Below are the code and all the weights of a small trained network. Each question names an input and a class and asks about switching units off, where a switched-off unit gives its printed mean instead of its output.

import numpy as np


def w(rows, s, z=0):
    codes = np.array(rows[::2]) - 128.0
    scale = np.full(codes.shape[1], s)
    scale[-1] = z or s
    return codes * scale


def f(y):
    return y / 2 * (1 + np.tanh(0.7978845608 * (y + 0.044715 * y**3)))


def log_softmax(a):
    a = a - a.max(-1, keepdims=True)
    return a - np.log(np.exp(a).sum(-1, keepdims=True))


def net(x, mask):
    res = np.array(x, float).reshape(1, 3) / 4 @ E
    y = f(res @ A[0][:, :-1].T + A[0][:, -1])
    res = res + np.where(mask, y, B[0][:, -1]) @ B[0][:, :-1]
    return log_softmax(res[-1] @ U[:, :-1].T + U[:, -1])


A, B = {}, {}
E = w([
[175,217,192,115,58,66],'x0',
[210,205,117,217,232,119],'x1',
[254,68,201,26,156,149],'x2',
],0.0084)
A[0] = w([
[66,179,116,171,95,130,92],'N0',
[116,74,114,99,41,133,96],'N1',
[72,144,106,142,142,161,98],'N2',
[190,127,136,180,175,129,90],'N3',
[120,62,98,105,161,248,96],'N4',
[196,92,133,113,154,133,110],'N5',
[91,78,181,146,75,142,64],'N6',
[119,77,90,145,194,148,92],'N7',
[145,86,177,100,151,139,68],'N8',
[155,162,110,204,198,138,43],'N9',
[131,206,225,144,100,118,54],'N10',
[111,77,105,158,173,157,74],'N11',
[91,132,126,178,109,124,88],'N12',
[188,129,165,64,190,157,103],'N13',
[138,178,141,116,79,49,90],'N14',
[99,125,71,110,168,208,58],'N15',
[142,86,190,73,159,156,69],'N16',
[75,144,87,146,122,90,50],'N17',
[112,89,121,114,70,112,74],'N18',
[196,94,216,108,106,94,119],'N19',
[36,84,139,54,105,143,59],'N20',
[125,102,138,95,71,179,129],'N21',
[88,145,100,188,128,108,255],'N22',
[93,151,113,172,82,87,78],'N23',
],0.013,0.0075)
B[0] = w([
[145,88,75,201,115,145,202],'N0',
[87,187,121,153,157,95,193],'N1',
[187,91,130,174,101,130,162],'N2',
[38,183,94,172,218,86,192],'N3',
[156,111,184,101,68,90,200],'N4',
[129,113,78,181,130,170,189],'N5',
[112,164,89,145,211,53,158],'N6',
[164,112,171,86,65,22,173],'N7',
[189,91,83,186,138,144,162],'N8',
[97,198,125,145,202,91,199],'N9',
[174,112,175,78,98,2,188],'N10',
[181,121,176,95,90,30,160],'N11',
[165,95,54,148,120,146,162],'N12',
[119,99,92,151,128,150,218],'N13',
[153,97,196,83,82,23,189],'N14',
[169,123,154,99,103,30,159],'N15',
[196,87,79,165,142,185,183],'N16',
[212,103,49,150,139,159,166],'N17',
[133,181,122,139,206,66,160],'N18',
[127,77,97,169,113,138,219],'N19',
[95,192,96,154,167,76,204],'N20',
[114,166,125,179,159,138,179],'N21',
[87,92,113,155,103,168,249],'N22',
[242,72,79,157,125,171,182],'N23',
],0.011)
U = w([
[168,83,77,170,122,176,95],'0',
[111,240,114,158,196,110,101],'1',
[169,112,187,112,69,75,92],'2',
[67,118,160,134,103,203,254],'3',
[147,187,152,48,140,223,75],'4',
[159,206,165,59,135,232,75],'5',
[157,203,161,67,132,226,74],'6',
[126,156,132,6,162,214,79],'7',
],0.017,0.034)

Each question gives the input, the list of numbers given to net, and the class t.
The units are the neurons (one row each of A and B). Each row of codes is followed by its name. A weight is (code - 128) times the scale printed after its matrix; where a second scale follows, it is the last column's (A, B and U).
mask holds one flag per neuron, in row order. A switched-off neuron (its flag False) gives its mean, the last column of its row in B, instead of its output. The means were averaged over made-up inputs and are rounded, as every weight is.
A unit's drop is (log p(t) with every unit on - log p(t) with that unit switched off) / (log p(t) with every unit on - log p(t) with every unit switched off).
The circuit of an input: a set's keep is (log p(t) with only the set's units on - log p(t) with every unit switched off) / (log p(t) with every unit on - log p(t) with every unit switched off). Starting from the 12 units with the biggest drops (on a tie, the unit counted first), units are removed one at a time, each time the one whose removal leaves the highest keep (on an exact tie, the one counted first), for as long as the keep stays at least 0.8.
units of the circuit, in order: the units of the circuit, biggest drop first
top k neurons: the k neurons with the biggest drops, biggest first
drop when u is switched off: that unit's drop, to one decimal
input [-5,-6,-2], class 1: units of the circuit, in order : (N20)
input [-3,-3,0], class 3: top 2 neurons : (N9, N3)
input [3,0,-4], class 0: top 2 neurons : (N23, N0)
input [-4,8,-8], class 0: top 3 neurons : (N22, N0, N2)
input [5,2,-5], class 0: top 2 neurons : (N0, N23)
input [7,-4,7], class 0: top 2 neurons : (N19, N16)
input [-7,-7,-1], class 1: top 2 neurons : (N20, N1)
input [-8,3,7], class 2: top 2 neurons : (N4, N7)
input [-6,8,6], class 1: top 2 neurons : (N3, N9)
input [6,0,-5], class 2: top 2 neurons : (N14, N10)
input [-8,1,5], class 2: drop when N1 is switched off : 0.0
input [2,-7,-8], class 0: drop when N0 is switched off : 0.1
input [3,-2,-1], class 3: drop when N4 is switched off : 0.2
input [-7,-8,0], class 1: units of the circuit, in order : (N20)
